Below is a small trained network, with its code and all its weights. Each question gives an input and a class and asks what happens when units are switched off, that is, made to give their printed mean instead of their output.

import numpy as np


def w(rows, s, z=0):
    codes = np.array(rows[::2]) - 128.0
    scale = np.full(codes.shape[1], s)
    scale[-1] = z or s
    return codes * scale


def norm(h):
    return h / np.sqrt((h * h).mean(-1, keepdims=True) + 1e-5)


def f(y):
    return np.maximum(y, 0)


def log_softmax(a):
    a = a - a.max(-1, keepdims=True)
    return a - np.log(np.exp(a).sum(-1, keepdims=True))


def net(x, mask):
    res = np.array(x, float).reshape(1, 4) / 4 @ E
    u = 0
    for l in range(2):
        y = f(norm(res) @ A[l][:, :-1].T + A[l][:, -1])
        res = res + np.where(mask[u : u + 3], y, B[l][:, -1]) @ B[l][:, :-1]
        u += 3
    return log_softmax(norm(res)[-1] @ U[:, :-1].T + U[:, -1])


A, B = {}, {}
E = w([
[170,82,28,229,160,63,196,246,143,118],'x0',
[155,64,112,51,137,58,58,130,37,208],'x1',
[60,200,248,105,132,110,145,246,162,220],'x2',
[152,120,174,130,117,94,132,119,132,97],'x3',
],0.0012)
A[0] = w([
[165,115,51,161,133,155,142,7,131,24,42],'0.n0',
[72,206,143,212,126,238,192,88,250,8,5],'0.n1',
[118,158,202,83,75,248,98,33,156,102,63],'0.n2',
],0.0027,0.0024)
B[0] = w([
[122,56,205,168,95,236,105,187,205,128,221],'0.n0',
[253,114,108,36,101,80,163,162,6,239,252],'0.n1',
[16,215,61,171,205,31,137,118,150,83,242],'0.n2',
],0.0034,0.003)
A[1] = w([
[189,99,58,254,137,75,237,237,181,95,37],'1.n0',
[128,191,196,135,119,150,165,185,171,171,5],'1.n1',
[97,221,229,114,102,153,177,212,168,187,25],'1.n2',
],0.0027,0.0012)
B[1] = w([
[17,254,187,62,156,91,102,51,134,130,251],'1.n0',
[121,49,98,160,55,195,107,97,127,98,167],'1.n1',
[224,22,38,206,137,229,124,86,181,23,204],'1.n2',
],0.0029,0.0035)
U = w([
[3,244,133,132,168,58,126,91,172,99,114],'0',
[168,9,138,196,91,247,122,144,214,84,3],'1',
[230,118,129,75,97,79,150,142,19,221,254],'2',
],0.0054,0.00062)

Each question gives the input, the list of numbers given to net, and the class t.
The units are the neurons (one row each of A and B). Each row of codes is followed by its name. A weight is (code - 128) times the scale printed after its matrix; where a second scale follows, it is the last column's (A, B and U).
mask holds one flag per neuron, layer by layer. A switched-off neuron (its flag False) gives its mean, the last column of its row in B, instead of its output. The means were averaged over made-up inputs and are rounded, as every weight is.
A unit's drop is (log p(t) with every unit on - log p(t) with that unit switched off) / (log p(t) with every unit on - log p(t) with every unit switched off).
The circuit of an input: a set's keep is (log p(t) with only the set's units on - log p(t) with every unit switched off) / (log p(t) with every unit on - log p(t) with every unit switched off). Starting from all 6 units, units are removed one at a time, each time the one whose removal leaves the highest keep (on an exact tie, the one counted first), for as long as the keep stays at least 0.8.
units of the circuit, in order: the units of the circuit, biggest drop first
unit that matters most: the unit with the biggest drop
top k neurons: the k neurons with the biggest drops, biggest first
k most important neurons of layer l: the k neurons of layer l with the biggest drops, biggest first
drop of u: that unit's drop, to one decimal
input [4,0,-3,4], class 0: 2 most important neurons of layer 1 : (1.n0 1.n2)
input [2,2,4,-1], class 1: unit that matters most : 0.n2
input [6,2,-6,8], class 0: top 3 neurons : (1.n0 0.n1 1.n2)
input [7,4,-6,-6], class 0: units of the circuit, in order : (0.n1 1.n0)
input [-3,4,-8,5], class 1: top 3 neurons : (0.n0 0.n1 1.n0)
input [-3,5,-5,-3], class 1: 2 most important neurons of layer 0 : (0.n1 0.n0)
input [4,7,-8,-8], class 1: top 3 neurons : (0.n1 0.n2 0.n0)
input [-5,-7,5,-4], class 2: top 3 neurons : (0.n1 0.n0 1.n0)
input [-3,-8,-6,-5], class 2: top 3 neurons : (0.n1 1.n2 0.n2)
input [-1,4,-7,7], class 1: top 2 neurons : (0.n0 0.n1)
input [-6,-8,8,1], class 1: top 4 neurons : (1.n2 1.n0 1.n1 0.n1)
input [7,-6,-7,3], class 0: top 3 neurons : (1.n0 1.n2 1.n1)
input [-5,5,-1,2], class 0: top 2 neurons : (0.n1 0.n2)
input [-3,-5,6,3], class 1: units of the circuit, in order : (1.n2)
input [-7,-8,-6,-1], class 2: top 3 neurons : (0.n1 1.n0 1.n2)
input [-3,6,-7,-6], class 1: top 3 neurons : (0.n1 0.n0 1.n0)
input [1,4,8,7], class 1: top 2 neurons : (0.n1 1.n2)
input [7,-2,-2,-4], class 0: drop of 1.n0 : 0.8
input [1,-7,-2,2], class 2: drop of 0.n2 : 0.0
input [6,-1,-3,-3], class 0: drop of 1.n0 : 1.6
input [-3,-4,8,5], class 1: unit that matters most : 1.n2
